Below are the code and all the weights of a small trained network. Each question names an input and a class and asks about switching units off, where a switched-off unit gives its printed mean instead of its output.

import numpy as np


def w(rows, s, z=0):
    codes = np.array(rows[::2]) - 128.0
    scale = np.full(codes.shape[1], s)
    scale[-1] = z or s
    return codes * scale


def f(y):
    return y / 2 * (1 + np.tanh(0.7978845608 * (y + 0.044715 * y**3)))


def log_softmax(a):
    a = a - a.max(-1, keepdims=True)
    return a - np.log(np.exp(a).sum(-1, keepdims=True))


def net(x, mask):
    res = np.array(x, float).reshape(1, 5) / 4 @ E
    y = f(res @ A[0][:, :-1].T + A[0][:, -1])
    res = res + np.where(mask, y, B[0][:, -1]) @ B[0][:, :-1]
    return log_softmax(res[-1] @ U[:, :-1].T + U[:, -1])


A, B = {}, {}
E = w([
[128,72,2,92,135,61],'x0',
[211,134,146,183,193,81],'x1',
[189,198,71,107,90,179],'x2',
[148,147,174,29,110,60],'x3',
[105,175,120,203,73,34],'x4',
],0.013)
A[0] = w([
[149,162,199,56,98,91,55],'N1',
[156,198,76,124,100,164,36],'N2',
[45,102,163,141,183,96,53],'N3',
[227,86,88,138,188,66,118],'N4',
[118,170,236,136,82,177,2],'N5',
[193,183,198,168,205,122,89],'N6',
[143,121,107,37,135,47,96],'N7',
[125,78,86,111,104,114,55],'N8',
[186,116,119,148,167,97,113],'N9',
[56,118,81,84,105,130,72],'N10',
[97,116,97,211,139,189,36],'N11',
[79,197,104,175,48,53,20],'N12',
[96,106,63,181,159,154,106],'N13',
[184,173,117,129,76,160,82],'N14',
[55,149,165,106,73,170,110],'N15',
[61,104,88,90,73,137,143],'N16',
[166,179,37,101,132,133,107],'N17',
[130,47,4,105,125,77,25],'N18',
[201,166,95,104,124,165,134],'N19',
[77,32,153,133,169,98,118],'N20',
[166,49,130,37,188,221,45],'N21',
],0.016,0.0076)
B[0] = w([
[201,71,158,157,11,175,198],'N1',
[105,138,182,56,99,94,186],'N2',
[93,169,166,45,87,73,182],'N3',
[174,180,67,109,212,140,219],'N4',
[84,132,164,197,233,191,203],'N5',
[152,147,84,107,203,145,214],'N6',
[164,55,163,140,66,213,217],'N7',
[141,142,172,170,188,136,171],'N8',
[152,155,55,88,133,131,173],'N9',
[184,161,101,127,192,128,195],'N10',
[188,43,148,105,79,159,193],'N11',
[112,35,80,187,130,43,218],'N12',
[217,67,171,128,18,196,198],'N13',
[59,141,165,70,116,89,181],'N14',
[197,174,77,90,220,135,192],'N15',
[195,202,19,62,195,137,214],'N16',
[95,165,195,89,122,98,217],'N17',
[64,152,197,214,200,184,254],'N18',
[109,146,176,89,117,107,203],'N19',
[80,194,206,36,79,90,204],'N20',
[81,34,58,198,107,38,247],'N21',
],0.012,0.02)
U = w([
[83,146,199,213,216,206,138],'0',
[196,164,72,97,210,142,113],'1',
[65,152,230,56,119,72,114],'2',
[206,61,183,159,69,222,121],'3',
[81,51,80,228,144,3,107],'4',
[127,158,121,150,139,166,254],'5',
[82,201,82,168,88,138,111],'6',
],0.012,0.029)

Each question gives the input, the list of numbers given to net, and the class t.
The units are the neurons (one row each of A and B). Each row of codes is followed by its name. A weight is (code - 128) times the scale printed after its matrix; where a second scale follows, it is the last column's (A, B and U).
mask holds one flag per neuron, in row order. A switched-off neuron (its flag False) gives its mean, the last column of its row in B, instead of its output. The means were averaged over made-up inputs and are rounded, as every weight is.
A unit's drop is (log p(t) with every unit on - log p(t) with that unit switched off) / (log p(t) with every unit on - log p(t) with every unit switched off).
The circuit of an input: a set's keep is (log p(t) with only the set's units on - log p(t) with every unit switched off) / (log p(t) with every unit on - log p(t) with every unit switched off). Starting from the 12 units with the biggest drops (on a tie, the unit counted first), units are removed one at a time, each time the one whose removal leaves the highest keep (on an exact tie, the one counted first), for as long as the keep stays at least 0.8.
units of the circuit, in order: the units of the circuit, biggest drop first
unit that matters most: the unit with the biggest drop
k most important neurons: the k neurons with the biggest drops, biggest first
drop of u: that unit's drop, to one decimal
input [-5,-4,-6,-8,7], class 3: unit that matters most	N11
input [5,7,-4,-4,3], class 1: 2 most important neurons	(N4 N9)
input [7,-7,-3,5,-3], class 0: 3 most important neurons	(N18 N7 N8)
input [1,5,0,-6,-5], class 3: 2 most important neurons	(N13 N16)
input [5,-8,-8,3,-6], class 1: 4 most important neurons	(N16 N10 N15 N17)
input [8,-8,-8,-2,-4], class 0: 4 most important neurons	(N18 N8 N10 N4)
input [-5,8,-6,-6,-8], class 1: 2 most important neurons	(N6 N12)
input [0,6,2,-4,-7], class 4: 3 most important neurons	(N21 N16 N15)
input [4,3,-5,-3,-3], class 2: 3 most important neurons	(N20 N5 N3)
input [6,-6,4,5,0], class 0: 3 most important neurons	(N18 N7 N4)
input [2,5,4,4,-6], class 4: 4 most important neurons	(N21 N16 N15 N10)
input [5,0,6,-2,5], class 2: 4 most important neurons	(N21 N17 N2 N5)
input [-3,4,4,-6,-3], class 3: 2 most important neurons	(N11 N16)
input [-3,-3,-3,-5,7], class 4: units of the circuit, in order	(N12)
input [-4,2,7,4,6], class 2: drop of N14	0.1
input [0,5,0,4,-8], class 4: drop of N21	1.4
input [-3,4,7,7,4], class 2: drop of N14	3.1
